A =
[[ -80 -100  -88   30  -91   73   79  -70   99  -90   82   71   48   70
    82]
 [ -53  -72  -53  -17  -77   21   76  -38   67  -75   76   50   27   25
    59]
 [  95   84   89  -24   90  -74  -88   79 -101   94 -100  -87  -35  -88
   -88]
 [ -96  -92 -104   38 -100   64   92  -84  100  -98  104   78   54   76
    89]
 [ -37  -21  -34  -19  -27    7   35   -8   31  -39   51   23  -31   25
    26]
 [  25   61   79   -7   53  -18  -19   43  -61   56  -60  -16    7  -25
   -19]]
Rows and columns are counted from 0.
(0, 0) = -80
(3, 3) = 38
(3, 0) = -96
(1, 5) = 21
(4, 12) = -31
(4, 13) = 25
(0, 9) = -90
(4, 6) = 35
(2, 12) = -35
(3, 6) = 92
(1, 0) = -53
(2, 7) = 79
(2, 11) = -87
(5, 0) = 25
(5, 8) = -61
(1, 1) = -72
(2, 4) = 90
(5, 12) = 7
(1, 2) = -53
(2, 2) = 89
(0, 4) = -91
(5, 9) = 56
(2, 8) = -101
(2, 6) = -88
(1, 10) = 76
(0, 12) = 48
(4, 8) = 31
(4, 0) = -37
(1, 11) = 50
(1, 4) = -77
(4, 3) = -19
(5, 10) = -60

data = ((77, -43, -3, -210, -148, 186, 409, 17, -167, -247, -142, -88, -141, -223, -353, 221), (103, -429, 50, -213, -89, -112, -365, 180, 4, -57, 150, -6, 187, 81, 152, 287), (87, -140, -285, -26, 332, -358, -569, -79, -182, -50, -413, 410, 40, 61, -150, -350), (136, -115, 305, -167, -322, 210, -144, 26, 331, 317, 9, -238, 148, 252, 133, -185), (33, 154, 145, -7, -53, 19, -11, -133, 60, -140, -225, -158, 150, 12, -152, -293), (-21, 169, 111, 127, -93, -85, -405, 14, 69, -48, 238, -118, 23, -67, 172, -270), (-291, 376, -5, 163, 123, 40, 670, -379, -359, -390, -52, 128, -350, -398, -70, 84), (-14, -2, -278, -71, 103, -266, 210, 448, -393, -355, -187, 371, -136, -169, -73, 400), (-377, -319, 476, 51, 66, 446, 304, -463, -41, -311, 195, -93, -417, -95, 153, -144), (162, 37, -263, -22, 105, -234, 47, 399, 52, 39, -226, 80, 343, 56, 157, 392), (-497, 534, 23, 545, 331, -203, 397, -434, -413, -509, 61, 283, -570, -290, -17, -447), (68, 407, -361, 299, 57, -134, 400, 37, -390, -59, -359, 224, -77, -221, -236, 166))
data[0, 0] -> 77
data[0] -> [77, -43, -3, -210, -148, 186, 409, 17, -167, -247, -142, -88, -141, -223, -353, 221]
data[4, 4] -> -53
data[6, 4] -> 123
data[7] -> [-14, -2, -278, -71, 103, -266, 210, 448, -393, -355, -187, 371, -136, -169, -73, 400]
data[3, 10] -> 9
data[10, 5] -> -203
data[8, 2] -> 476
data[11, 1] -> 407
data[11] -> [68, 407, -361, 299, 57, -134, 400, 37, -390, -59, -359, 224, -77, -221, -236, 166]
data[1, 12] -> 187
data[10, 12] -> -570
data[9, 11] -> 80
data[:, 9] -> [-247, -57, -50, 317, -140, -48, -390, -355, -311, 39, -509, -59]
data[7, 7] -> 448
data[8] -> [-377, -319, 476, 51, 66, 446, 304, -463, -41, -311, 195, -93, -417, -95, 153, -144]
data[10, 13] -> -290
data[5, 0] -> -21
data[9] -> [162, 37, -263, -22, 105, -234, 47, 399, 52, 39, -226, 80, 343, 56, 157, 392]
data[4, 3] -> -7
data[5] -> [-21, 169, 111, 127, -93, -85, -405, 14, 69, -48, 238, -118, 23, -67, 172, -270]
data[7, 13] -> -169
data[6] -> [-291, 376, -5, 163, 123, 40, 670, -379, -359, -390, -52, 128, -350, -398, -70, 84]
data[10] -> [-497, 534, 23, 545, 331, -203, 397, -434, -413, -509, 61, 283, -570, -290, -17, -447]
data[1, 8] -> 4
data[4] -> [33, 154, 145, -7, -53, 19, -11, -133, 60, -140, -225, -158, 150, 12, -152, -293]
data[2, 10] -> -413
data[0, 15] -> 221
data[:, 11] -> [-88, -6, 410, -238, -158, -118, 128, 371, -93, 80, 283, 224]
data[9, 2] -> -263
data[4, 10] -> -225
data[7, 3] -> -71
data[6, 10] -> -52
data[:, 2] -> [-3, 50, -285, 305, 145, 111, -5, -278, 476, -263, 23, -361]
data[6, 8] -> -359
data[7, 4] -> 103
